The rows lie along a hidden order. The number after each row says roughly how far along it the row is, from 0 to 10. A new part has a new order.
(in the rows, 128 means zero)
[ 96 140 147  85 104  90 133 114 139 105 177 101 117 124 111 126  80 143
  52 144  95 187 115 115 118 111 144 152 123 192 154 102 148 150 100 125
 122  99 150 111 122 174]	3
[126 118 111 106 136 134 133  70 134  87 138 153 142 137 147 125 150 116
 121 113 116 110 146 142 125 145 149 123 156 128 149 138 206 108 153 129
 117 152 134 148 127 136]	6
[129 142 112 173 118 129 106 156 101 130 103 107  36 117 149 156  98 133
 155 138  97 140 143 157 141 102  99 124  89 132 137 131  99  47 127 131
 144 161 160 180 145 143]	8
[163 154 123 143 124 160 101  86 144 140 147 152 155 132 118  98 147 125
 174 159 171  88 131 115 112 124 162 126 158 113 106 162 149 161 118 122
 141 102  99  84 158 128]	3
[105 110 128 118 125 139 136 145 130 118 125 118 147 132 153 161 127 156
  82 117 131 126 154 177 132 127 141 114 136  94 111 108 100  89 143 130
 151 108 155 119 102 117]	4
[139  60 122 101 124 168 146  97 129  87  67 178 165 128 153 167 162 151
 129 130 123  97 198 170 116 167 166 109 188  82 156 115 176  46 158 135
 126 125 120 146 100  97]	6
[112 131 124 143  73 138 120  66 155  88 173 135 140 102 134 148  98 117
  61 122 113 157 128 120 106 135 141 129 146 168 162 116 171 154  68 103
 125  90  76  78 146 160]	2
[117 107 117  91 153 119 153  90 121  85 131 146 107 144 141 123 144 133
 126 125  96 124 158 144 139 137 160 131 137 134 160 131 192  75 173 141
 105 163 170 184 103 124]	8
[101 144 132 139 105 120 125  81 156 112 198 107 142 110 130 126 100 123
  37 112 115 157 107 121 115 120 144 127 126 165 132 127 124 154  84 102
 124 101 120  84 138 169]	3
[124 126 149  88 128 104 172  94 146 128 152 124 176 144  85 109 138 152
  81 164 127 146 110  92 119 116 195 145 127 150 138 127 144 162 123 134
 114  99 168 114  95 123]	1
[139 132  91 197 141 148 105  83 107 137 107 130  43 117 139 132 168 118
 194 171 103 104 146 127 146 109 152 127 112 141 148 141 109  64  97 117
 131 157 150 164 175 156]	10
[107 164 158  42  83  90 123 164 153 108 155 139  96 162 111 139  21 139
 116 135 131 194  95 142 121 116  88 164 140 169 139 117 196 215 160 144
 119  97 101 115 111 149]	0
[163 104 133  85 153 131 174  88 143 105 118 195 133 163 103  88 167 127
 188 173 147  92 148 107 136 157 190 149 169 122 144 148 207 137 177 133
  81 145 127 144  97 106]	6
[150 145 120 166 132 161  97 197 101 157 100 128  53 136 142 140 114 128
 228 143 144 113 140 148 138 114  99 125 104 103 112 146 101  93 136 134
 150 150 131 159 167 122]	6
[133 158 160  89 111 130 131 169 146 152 148 123 172 149 102 135  95 156
 113 148 178 137 115 120 107 109 145 138 130 116 103 146 118 177 145 143
 154  84 114  97 111  99]	0
[144 111 114 183 152 177 109 196 105 154  69 136  69 140 156 149 116 129
 224 133 156 103 163 160 166 143 100 114 118  72 106 143  80  59 161 128
 146 148 102 166 132  87]	8
[155 169 108 169 162 112 136   1 140 143 193 118 160 111  90  56 227 127
 117 180 125  86  93  62 116  86 252 128 125 176 126 170 135 121  79 119
 108 143 217 116 168 170]	5
[115 114 138  85 104 110 155  66 154  91 147 141 194 123 112 132 133 128
  50 120 121 147 123 108 106 147 173 136 161 153 160 118 186 169 118 123
 111  96 107  99  96 135]	1
[113 134 119 120 134 106 145  79 137 117 163 105 130 124 120 116 144 151
  72 144 105 137 127 129 134 105 181 125 121 151 129 123 129 132 122 128
 125 127 200 128 112 156]	5
[128 173 138 108 128 102 124 119 139 126 170 118  98 143  99  97 104 131
 141 164 132 153 100  85 122  96 157 160 118 178 144 148 173 169 122 136
 118 126 145 134 146 156]	4
[118  79 109 110 115 134 135  58 141  59 108 157 119 109 169 153 133 132
  88 105  89 120 177 169 131 166 166 118 178 126 162 105 199  76 128 124
 109 141 126 135 112 143]	6
[126  97 113 165 135 165 103 170 101 127  69 145  51 130 159 166 121 126
 201 135 114 116 181 163 152 152  93 125 127  97 147 123 107  48 142 123
 130 155  87 185 138 116]	10
[110 154 145  92 132  84 150  69 145 120 185 112 156 125  90 101 142 139
  40 144 106 149 104  89 113 111 209 149 118 186 148 125 131 154 108 129
 114 117 172 124 123 160]	4
[165 149 141 107 152 115 160  74 148 143 151 145 153 145  77  62 163 142
 172 196 148 111 107  71 117 104 219 148 142 155 127 161 161 166 123 133
  83 136 173 122 129 149]	4

[151 142 184 148 131 163 178 153 150 123 135 146 129 146 128 115 109 125
 112 158  77  99  96  85 100  92  93 114 125 137 141 147 142 145 180 159
 153 147 150 143 162 138 136  98 136 126 116 117 103 100 109  71  98  95
 138 106 107 118 132]	6
[105 159 192 185 141  86 239 206 182 162 162 111 222 109 125 131 153 155
 115 129  93 146 136 164 191 136 161 144 124  96 122 136 132 100  22  73
  68  81 109 107  27 116 121 107  50  53 112 120 123 115 102 128 106 105
 174 115  91 118  92]	0
[153 144 170 146  86 170 165 154 152 129 139 164 143 116 145 143 135 133
 133 124 129 117 110 100  96  77  35  76 103  96  86  93 109 121 126 124
 138 135 137 138 174 143 148 174 170 166 152 143 153 154 146 153 148 151
 150 145 152 136 136]	4
[138 137 135 141  80 174 182 142 141 135 127 133  93 131  96  97 119 160
 112 101  91 107 100 130 121 110 137 133 161 166 152 129 138 150 163 123
 133 100 113 111  60  95  76 117 118 105 140 135 141 158 157 196 149 169
 131 162 170 112 119]	8
[175 139 188 143 130 180 151 143 149 115 133 176 141 114 164 161 134 122
 148  77 178 141 149 130 116 145 141 128 115 121 106 111 104 111 115 102
 110 123  84  98  63  95  88 166  89 120  92 108  97 105 121  93 129 125
 143 125 137 155 165]	0
[147 143 183 154 125 159 181 160 156 131 142 152 156 137 131 121 124 146
 119 157  92 109 100  91  99  77  57  90 112 118 117 127 132 135 150 149
 152 146 154 152 173 150 153  97 160 150 142 139 144 131 128 117 116 114
 148 110  96  95  87]	5
[127 146 172 159 175 142 205 173 157 152 150 152 187 101 134 143 156 141
 136  84 135 140 123 144 139  94  93 102 118 101  96  91 110 109  66  77
  87  87 114 116  71 114 108 136 110 103 132 131 141 137 135 167 137 146
 167 153 155 138 137]	1
[131 144 171 157 255 152 208 167 166 153 148 163 184 104 140 148 159 127
 138  83 146 148 134 158 142 108 132 122 128 123 115 102 118 116  85  78
  92  92 103 113  45 102  90 122  84  87 107 114 110 111 119 119 113 126
 165 136 135 123 125]	0
[169 136 162 139 173 182 151 141 140 107 128 166 121 118 152 155 123 110
 135 125 135 108 109  88  81  90  25  75  99  98  85  94 105 123 146 134
 147 146 135 137 214 141 149 137 171 171 150 138 140 154 147 155 150 148
 144 143 156 138 142]	4
[161 140 190 142 129 175 166 147 139 109 127 129 102 139 102  89  97 116
 111 111  87 109 122 118 121 142 184 155 144 164 158 144 137 138 158 133
 135 124 102 101  64  96  86  98 110 128 121 132 153 153 153 161 157 150
 113 145 149 139 138]	8
[165 136 171 138 136 193 151 129 129 129 121 148  82 140 119 102 100 134
 116 110  99 103 113 108 104 136 156 149 144 169 150 141 135 147 182 146
 145 130 110 109  78  97  79 255 104 121 111 121 126 145 152 166 163 169
 117 158 172 152 156]	8
[141 143 158 148 133 156 182 163 151 130 138 155 157  98 145 155 149  89
 137  84 148 135 122 131 124  97  71  92 113  96  87  86 103 108  79  80
 101  99 105 111  79 117 112 246 125 117 139 135 136 146 141 171 147 157
 161 155 168 144 151]	2
[143 145 172 156 176 150 185 159 146 149 134 121 113 142 107  95 102 126
 102 138  63 102 107 116 130 138 166 154 148 153 158 155 145 141 141 142
 130 123 118 115  79 100  97 191  79  79 112 120 125 139 140 184 154 155
 127 152 156 142 138]	8
[130 153 198 167 163 122 206 183 171 140 152 136 203 103 137 139 141 141
 126 105 108 137 132 142 151 119 115 117 109  89 100 113 114  97  47  75
  81  94 108 115  71 120 131 137  90 106 129 135 153 140 131 155 141 133
 163 139 135 150 139]	2
[133 140 163 150 110 167 191 151 142 122 132 125 108 131  97  81 111  92
 111  91  94 119 113 135 131 127 165 152 152 166 155 132 139 142 141 108
 117 100 101 109  48 103  94  90 137 129 142 145 163 157 152 175 139 148
 125 144 139 111 111]	9
[155 137 172 138 130 183 178 139 127 121 120 120  66 109  95  91 109 144
 125  63 136 132 136 153 128 142 171 148 145 159 135 109 117 124 118  86
 109 103 108 125 141 137 141 120 189 173 153 137 133 125 133 113 113 119
 105 120 120 105 122]	10
[149 150 215 163 246 136 187 180 159 133 145 142 168 140 136 123 110 137
 111 172  69 108 112  87 122 107  81 112 100  96 123 142 131 121 119 153
 136 152 154 145 182 155 166  99 143 158 132 138 153 132 121 106 118  96
 145  98  84 110  90]	5
[165 135 132 140 255 175 139 144 139 125 122 166 123 105 166 176 144 106
 145  68 192 131 132 127 106 134  80 103 121 110  90  94  95 111 110 101
 101 104  83  96  72  99  89 145 102 105 120 118  95 131 132 148 141 156
 150 148 173 148 165]	1
[118 151 172 174 137 115 218 189 171 147 151 126 194 101 129 143 149 130
 120 119 103 129 116 132 149  93  68  92 109  78  92  98 115 104  50  86
  89  97 128 131 111 135 148 124 126 114 157 149 163 161 137 185 142 144
 162 145 140 132 119]	3
[105 141 117 157 153 142 219 153 134 160 127  78  99  85  70  87 147  94
 123 111 138 148 122 185 162  96 130 120 148 129 114  74 114 119  82  67
 119 100 168 159 176 149 136  94 149  96 149 127 105 110 116 137  92 139
 119 152 161 112 127]	10
[157 131 134 129 105 202 162 134 136 110 129 184 110 132 135 136 136 119
 136 126 131 104  87  91  69  47  11  74 118 131 112  97 124 150 196 150
 168 147 153 147 192 136 126 119 189 164 146 132 124 127 138 127 115 131
 149 129 127  88 105]	5
